Below are the code and all the weights of a small trained network. Each question names an input and a class and asks about switching units off, where a switched-off unit gives its printed mean instead of its output.

import numpy as np


def w(rows, s, z=0):
    codes = np.array(rows[::2]) - 128.0
    scale = np.full(codes.shape[1], s)
    scale[-1] = z or s
    return codes * scale


def f(y):
    return np.maximum(y, 0)


def log_softmax(a):
    a = a - a.max(-1, keepdims=True)
    return a - np.log(np.exp(a).sum(-1, keepdims=True))


def net(x, mask):
    res = np.array(x, float).reshape(1, 8) / 4 @ E
    y = f(res @ A[0][:, :-1].T + A[0][:, -1])
    res = res + np.where(mask, y, B[0][:, -1]) @ B[0][:, :-1]
    return log_softmax(res[-1] @ U[:, :-1].T + U[:, -1])


A, B = {}, {}
E = w([
[97,105,97,83,122,118,110,87],'x0',
[92,57,173,117,100,143,179,110],'x1',
[137,155,138,123,88,117,244,154],'x2',
[137,172,132,85,122,145,83,141],'x3',
[47,80,101,109,126,115,132,198],'x4',
[211,77,83,30,103,99,168,100],'x5',
[199,73,174,71,76,169,122,216],'x6',
[93,192,208,57,110,129,128,144],'x7',
],0.011)
A[0] = w([
[185,36,108,137,94,197,58,163,201],'neuron 0',
[68,102,199,165,98,182,185,166,176],'neuron 1',
[129,124,127,123,162,133,66,2,168],'neuron 2',
[59,164,106,127,104,71,170,112,200],'neuron 3',
[133,221,203,48,151,101,90,146,212],'neuron 4',
[121,154,149,175,107,167,234,229,147],'neuron 5',
[77,132,175,144,102,113,194,194,128],'neuron 6',
[36,139,45,80,136,93,99,146,203],'neuron 7',
[212,74,51,142,132,164,105,125,254],'neuron 8',
[87,146,97,119,85,82,121,160,163],'neuron 9',
[85,57,146,125,164,91,24,110,150],'neuron 10',
[156,236,170,74,127,143,75,153,148],'neuron 11',
[133,160,65,182,227,116,98,98,135],'neuron 12',
[143,132,86,219,218,65,104,87,159],'neuron 13',
[109,148,109,189,215,87,78,40,152],'neuron 14',
],0.0098,0.004)
B[0] = w([
[89,98,100,87,145,201,131,173,206],'neuron 0',
[126,152,182,99,167,115,22,109,200],'neuron 1',
[37,224,172,124,50,115,173,149,223],'neuron 2',
[76,158,120,86,162,128,74,55,187],'neuron 3',
[209,83,117,133,144,64,106,39,203],'neuron 4',
[90,145,166,61,107,103,76,124,206],'neuron 5',
[100,108,194,108,174,110,90,115,191],'neuron 6',
[54,70,150,40,120,116,61,95,199],'neuron 7',
[44,177,117,75,125,149,143,166,219],'neuron 8',
[104,110,128,82,168,107,126,142,160],'neuron 9',
[64,115,117,107,91,254,133,162,204],'neuron 10',
[170,183,80,97,139,57,98,124,194],'neuron 11',
[85,157,128,164,154,136,200,178,226],'neuron 12',
[101,210,169,134,151,99,187,203,240],'neuron 13',
[74,184,120,198,81,103,172,159,247],'neuron 14',
],0.0089,0.015)
U = w([
[249,167,111,94,139,80,101,170,122],'0',
[118,154,159,31,159,105,33,139,190],'1',
[162,121,117,153,140,137,126,149,2],'2',
[64,87,135,109,175,150,145,227,174],'3',
[118,116,165,143,157,112,167,54,94],'4',
[107,60,149,136,198,194,70,198,103],'5',
[109,198,164,195,153,67,143,191,94],'6',
[78,181,137,85,37,187,173,173,201],'7',
],0.011,0.0045)

Each question gives the input, the list of numbers given to net, and the class t.
The units are the neurons (one row each of A and B). Each row of codes is followed by its name. A weight is (code - 128) times the scale printed after its matrix; where a second scale follows, it is the last column's (A, B and U).
mask holds one flag per neuron, in row order. A switched-off neuron (its flag False) gives its mean, the last column of its row in B, instead of its output. The means were averaged over made-up inputs and are rounded, as every weight is.
A unit's drop is (log p(t) with every unit on - log p(t) with that unit switched off) / (log p(t) with every unit on - log p(t) with every unit switched off).
The circuit of an input: a set's keep is (log p(t) with only the set's units on - log p(t) with every unit switched off) / (log p(t) with every unit on - log p(t) with every unit switched off). Starting from the 12 units with the biggest drops (on a tie, the unit counted first), units are removed one at a time, each time the one whose removal leaves the highest keep (on an exact tie, the one counted first), for as long as the keep stays at least 0.8.
circuit, biggest first: the units of the circuit, biggest drop first
k most important neurons: the k neurons with the biggest drops, biggest first
drop when u is switched off: that unit's drop, to one decimal
input [3,6,-1,6,-4,0,6,-4], class 3: circuit, biggest first -> neuron 2; neuron 0
input [0,4,-7,5,-1,-3,-7,2], class 7: 2 most important neurons -> neuron 10; neuron 2
input [4,-2,-1,-5,8,3,-2,2], class 1: circuit, biggest first -> neuron 7
input [-5,1,-2,1,-7,7,-8,-5], class 6: 2 most important neurons -> neuron 13; neuron 10
input [-7,8,0,-4,-4,5,-5,-4], class 6: 2 most important neurons -> neuron 10; neuron 0
input [7,0,-4,-6,7,7,5,7], class 3: 2 most important neurons -> neuron 1; neuron 5
input [7,-7,-4,3,5,-3,8,-5], class 3: 4 most important neurons -> neuron 8; neuron 1; neuron 4; neuron 0
input [8,-8,-8,0,-8,-1,6,4], class 7: 3 most important neurons -> neuron 2; neuron 10; neuron 1
input [8,2,3,0,4,2,7,-5], class 3: 2 most important neurons -> neuron 2; neuron 0
input [4,-6,-2,6,-2,2,-8,7], class 6: 3 most important neurons -> neuron 14; neuron 2; neuron 12
input [-5,-7,-4,-1,4,-6,4,-1], class 5: 3 most important neurons -> neuron 2; neuron 14; neuron 8
input [3,-2,-1,-5,4,4,6,5], class 1: 2 most important neurons -> neuron 12; neuron 14
input [6,0,8,1,1,-3,-6,-4], class 6: 4 most important neurons -> neuron 10; neuron 0; neuron 8; neuron 13
input [0,-4,0,-1,-3,8,8,4], class 0: most important neuron -> neuron 7
input [-8,-2,2,2,-8,7,-4,1], class 6: drop when neuron 8 is switched off -> 0.2
input [-3,4,-5,-4,7,-3,8,-2], class 5: drop when neuron 1 is switched off -> 0.1
input [5,4,-6,-7,2,-6,6,-6], class 5: drop when neuron 2 is switched off -> 0.5
